Below is a small trained network, with its code and all its weights. Each question gives an input and a target symbol and asks what happens when units are switched off, that is, made to give their printed mean instead of their output.

import numpy as np


def w(rows, s, z=0):
    codes = np.array(rows[::2]) - 128.0
    scale = np.full(codes.shape[1], s)
    scale[-1] = z or s
    return codes * scale


def norm(h):
    return h / np.sqrt((h * h).mean(-1, keepdims=True) + 1e-5)


def f(y):
    return y / 2 * (1 + np.tanh(0.7978845608 * (y + 0.044715 * y**3)))


def softmax(a):
    e = np.exp(a - a.max(-1, keepdims=True))
    return e / e.sum(-1, keepdims=True)


def log_softmax(a):
    a = a - a.max(-1, keepdims=True)
    return a - np.log(np.exp(a).sum(-1, keepdims=True))


def net(x, mask):
    ids = ['Ξγζτφψ'.index(c) for c in x.split()]
    T = len(ids)
    res = E[ids] + P[:T]
    u = 0
    for l in range(3):
        r = norm(res)
        for j in range(2):
            rows = slice(2 * j, 2 * j + 2)
            q, k, v = (r @ M[l][rows].T for M in (Q, K, V))
            z = softmax(np.where(np.tri(T) > 0, q @ k.T / 2**0.5, -1e9)) @ v
            o = O[l][rows]
            res = res + np.where(mask[u + j], z, o[:, -1]) @ o[:, :-1]
        u += 2
        y = f(norm(res) @ A[l][:, :-1].T + A[l][:, -1])
        res = res + np.where(mask[u : u + 4], y, B[l][:, -1]) @ B[l][:, :-1]
        u += 4
    return log_softmax(norm(res)[-1] @ U[:, :-1].T + U[:, -1])


Q, K, V, O, A, B = {}, {}, {}, {}, {}, {}
E = w([
[81,155,131,131,19,123,160],'Ξ',
[50,235,128,166,49,135,106],'γ',
[161,152,107,4,151,128,90],'ζ',
[102,220,88,137,28,92,122],'τ',
[114,79,137,124,25,157,183],'φ',
[106,181,141,36,194,168,97],'ψ',
],0.015)
P = w([
[157,117,106,148,108,156,107],'0',
[145,178,146,125,108,58,126],'1',
[71,169,137,59,125,70,199],'2',
[140,90,211,141,151,109,73],'3',
[163,195,171,159,95,137,143],'4',
[78,90,100,124,155,139,251],'5',
[133,138,115,51,23,131,90],'6',
[180,163,172,142,118,138,135],'7',
[108,163,61,114,161,154,157],'8',
],0.028)
Q[0] = w([
[104,186,132,143,224,128,192],'0.h1',
[55,92,2,89,111,175,162],'0.h1',
[92,134,48,134,172,41,160],'0.h2',
[100,60,112,28,48,32,56],'0.h2',
],0.035)
K[0] = w([
[122,150,91,112,117,123,187],'0.h1',
[57,121,169,75,122,16,175],'0.h1',
[74,83,80,109,152,86,163],'0.h2',
[115,3,146,191,158,110,83],'0.h2',
],0.043)
V[0] = w([
[172,149,183,5,24,28,178],'0.h1',
[237,10,103,59,150,185,174],'0.h1',
[209,197,160,123,104,129,81],'0.h2',
[95,53,185,106,91,90,123],'0.h2',
],0.018)
O[0] = w([
[126,191,136,22,222,43,70,253],'0.h1',
[115,9,72,134,110,38,133,97],'0.h1',
[184,172,191,117,102,61,159,199],'0.h2',
[40,109,174,113,145,162,63,133],'0.h2',
],0.012,0.018)
A[0] = w([
[76,142,113,47,71,160,194,144],'0.n1',
[158,58,22,140,139,205,113,23],'0.n2',
[5,164,92,133,196,129,216,134],'0.n3',
[98,64,54,123,137,127,83,2],'0.n4',
],0.031,0.0035)
B[0] = w([
[108,251,92,128,173,44,86,206],'0.n1',
[165,59,236,207,253,134,99,136],'0.n2',
[135,234,143,70,254,127,125,252],'0.n3',
[93,106,119,172,11,146,77,161],'0.n4',
],0.022,0.011)
Q[1] = w([
[83,191,134,90,139,139,132],'1.h1',
[178,173,50,138,156,67,253],'1.h1',
[106,105,117,68,78,96,59],'1.h2',
[12,74,22,112,179,112,126],'1.h2',
],0.034)
K[1] = w([
[111,214,141,36,156,122,74],'1.h1',
[120,105,222,128,231,36,182],'1.h1',
[124,149,89,74,225,112,164],'1.h2',
[69,108,199,76,254,61,131],'1.h2',
],0.03)
V[1] = w([
[133,157,233,143,193,94,192],'1.h1',
[225,130,4,162,69,185,90],'1.h1',
[166,157,160,146,81,155,39],'1.h2',
[88,154,69,23,39,145,211],'1.h2',
],0.02)
O[1] = w([
[127,176,88,158,57,79,137,240],'1.h1',
[170,4,141,44,168,191,132,9],'1.h1',
[193,136,98,112,126,84,90,171],'1.h2',
[137,158,172,185,101,152,76,144],'1.h2',
],0.012,0.015)
A[1] = w([
[121,159,3,164,159,202,81,89],'1.n1',
[173,165,144,143,102,237,82,2],'1.n2',
[65,151,33,103,149,163,96,137],'1.n3',
[156,117,147,173,103,255,126,24],'1.n4',
],0.037,0.0042)
B[1] = w([
[219,137,25,108,238,245,128,178],'1.n1',
[238,134,81,51,64,141,119,168],'1.n2',
[38,166,62,131,173,154,89,247],'1.n3',
[161,244,82,250,126,169,239,143],'1.n4',
],0.023,0.014)
Q[2] = w([
[74,209,5,41,113,78,215],'2.h1',
[23,134,27,79,220,198,107],'2.h1',
[66,146,44,47,123,112,197],'2.h2',
[141,134,171,158,191,190,83],'2.h2',
],0.026)
K[2] = w([
[151,170,39,66,207,111,161],'2.h1',
[52,252,136,64,135,122,156],'2.h1',
[74,189,167,81,126,145,145],'2.h2',
[162,137,166,180,213,154,105],'2.h2',
],0.035)
V[2] = w([
[179,80,143,89,65,166,179],'2.h1',
[126,80,146,191,185,92,228],'2.h1',
[140,228,170,205,41,180,136],'2.h2',
[137,112,4,78,61,225,54],'2.h2',
],0.029)
O[2] = w([
[125,173,102,106,203,42,59,3],'2.h1',
[39,189,93,164,80,158,55,21],'2.h1',
[109,182,187,170,121,255,67,158],'2.h2',
[7,24,228,29,59,149,202,107],'2.h2',
],0.015)
A[2] = w([
[132,203,162,157,70,135,130,160],'2.n1',
[121,146,246,52,157,157,107,147],'2.n2',
[141,140,229,192,219,52,253,172],'2.n3',
[121,58,78,118,231,215,44,1],'2.n4',
],0.028,0.0045)
B[2] = w([
[145,33,134,103,141,116,148,248],'2.n1',
[92,184,151,204,144,88,115,233],'2.n2',
[71,151,76,103,143,226,131,217],'2.n3',
[164,150,96,79,120,179,2,175],'2.n4',
],0.036,0.017)
U = w([
[63,168,164,161,193,139,169,108],'Ξ',
[216,133,139,100,128,198,160,200],'γ',
[122,78,139,97,105,83,154,254],'ζ',
[194,156,245,140,124,73,107,7],'τ',
[133,122,143,131,71,162,24,120],'φ',
[175,182,61,180,168,79,153,77],'ψ',
],0.011,0.0021)

Each question gives the input, a string of symbols that net reads in full, and the target symbol t.
The units are the heads (2 rows each of Q, K, V and O) and the neurons (one row each of A and B). Each row of codes is followed by its name. A weight is (code - 128) times the scale printed after its matrix; where a second scale follows, it is the last column's (O, A, B and U).
mask holds one flag per unit, layer by layer, with each layer's heads first. A switched-off unit (its flag False) gives its mean, the last column of its rows in O or B, instead of its output. The means were averaged over made-up inputs and are rounded, as every weight is.
A unit's drop is (log p(t) with every unit on - log p(t) with that unit switched off) / (log p(t) with every unit on - log p(t) with every unit switched off).
The circuit of an input: a set's keep is (log p(t) with only the set's units on - log p(t) with every unit switched off) / (log p(t) with every unit on - log p(t) with every unit switched off). Starting from the 12 units with the biggest drops (on a tie, the unit counted first), units are removed one at a time, each time the one whose removal leaves the highest keep (on an exact tie, the one counted first), for as long as the keep stays at least 0.8.
units of the circuit, in order: the units of the circuit, biggest drop first
unit that matters most: the unit with the biggest drop
k most important neurons: the k neurons with the biggest drops, biggest first
top k neurons in layer l: the k neurons of layer l with the biggest drops, biggest first
heads that matter: for each layer, one digit per head in row order, 1 if its drop is at least 0.15 and else 0, layers parted by /
input ζ τ Ξ φ ψ φ ζ, target φ: units of the circuit, in order => [0.h2, 0.h1, 0.n4]
input τ φ ζ φ, target τ: top neuron in layer 2 => [2.n2]
input γ Ξ τ γ, target γ: 2 most important neurons => [1.n4, 0.n3]
input Ξ ψ τ τ φ ζ Ξ ψ, target γ: units of the circuit, in order => [2.h1, 2.n1]
input ζ ζ ψ φ φ Ξ ψ, target φ: units of the circuit, in order => [0.h2, 0.h1, 0.n4]
input γ φ γ τ, target γ: heads that matter => 10 / 10 / 00
input τ γ φ Ξ Ξ, target Ξ: heads that matter => 10 / 10 / 11
input Ξ ζ ζ ζ τ ζ ζ Ξ, target γ: heads that matter => 00 / 00 / 00
input τ Ξ φ ζ γ γ Ξ, target ζ: heads that matter => 01 / 00 / 10
input ζ φ γ τ τ τ Ξ, target τ: 2 most important neurons => [2.n3, 2.n1]
input φ τ ζ τ, target φ: heads that matter => 11 / 10 / 00
input Ξ γ ζ ζ γ γ γ τ, target γ: heads that matter => 00 / 10 / 00
input Ξ τ Ξ γ τ Ξ Ξ, target γ: heads that matter => 11 / 00 / 10
input ψ ζ φ ζ ζ φ γ τ, target φ: unit that matters most => 0.h1
input γ γ ζ ψ ζ, target τ: heads that matter => 10 / 00 / 01
input φ ψ ζ ζ φ φ ψ τ, target ζ: heads that matter => 11 / 01 / 00
input ζ Ξ τ τ φ τ Ξ, target τ: heads that matter => 11 / 00 / 00
input τ ζ ζ ψ ζ τ ζ γ, target Ξ: 4 most important neurons => [2.n3, 1.n2, 2.n2, 0.n3]
input τ φ ψ τ φ τ φ, target τ: heads that matter => 11 / 00 / 00
input ζ ψ τ γ, target ζ: heads that matter => 10 / 00 / 01
input ζ Ξ φ τ φ ψ ζ, target τ: unit that matters most => 0.h2
input τ φ Ξ ζ ζ φ ζ τ, target Ξ: 3 most important neurons => [2.n3, 1.n2, 0.n3]
input ζ Ξ ζ φ τ τ φ, target φ: 3 most important neurons => [0.n4, 2.n4, 0.n3]
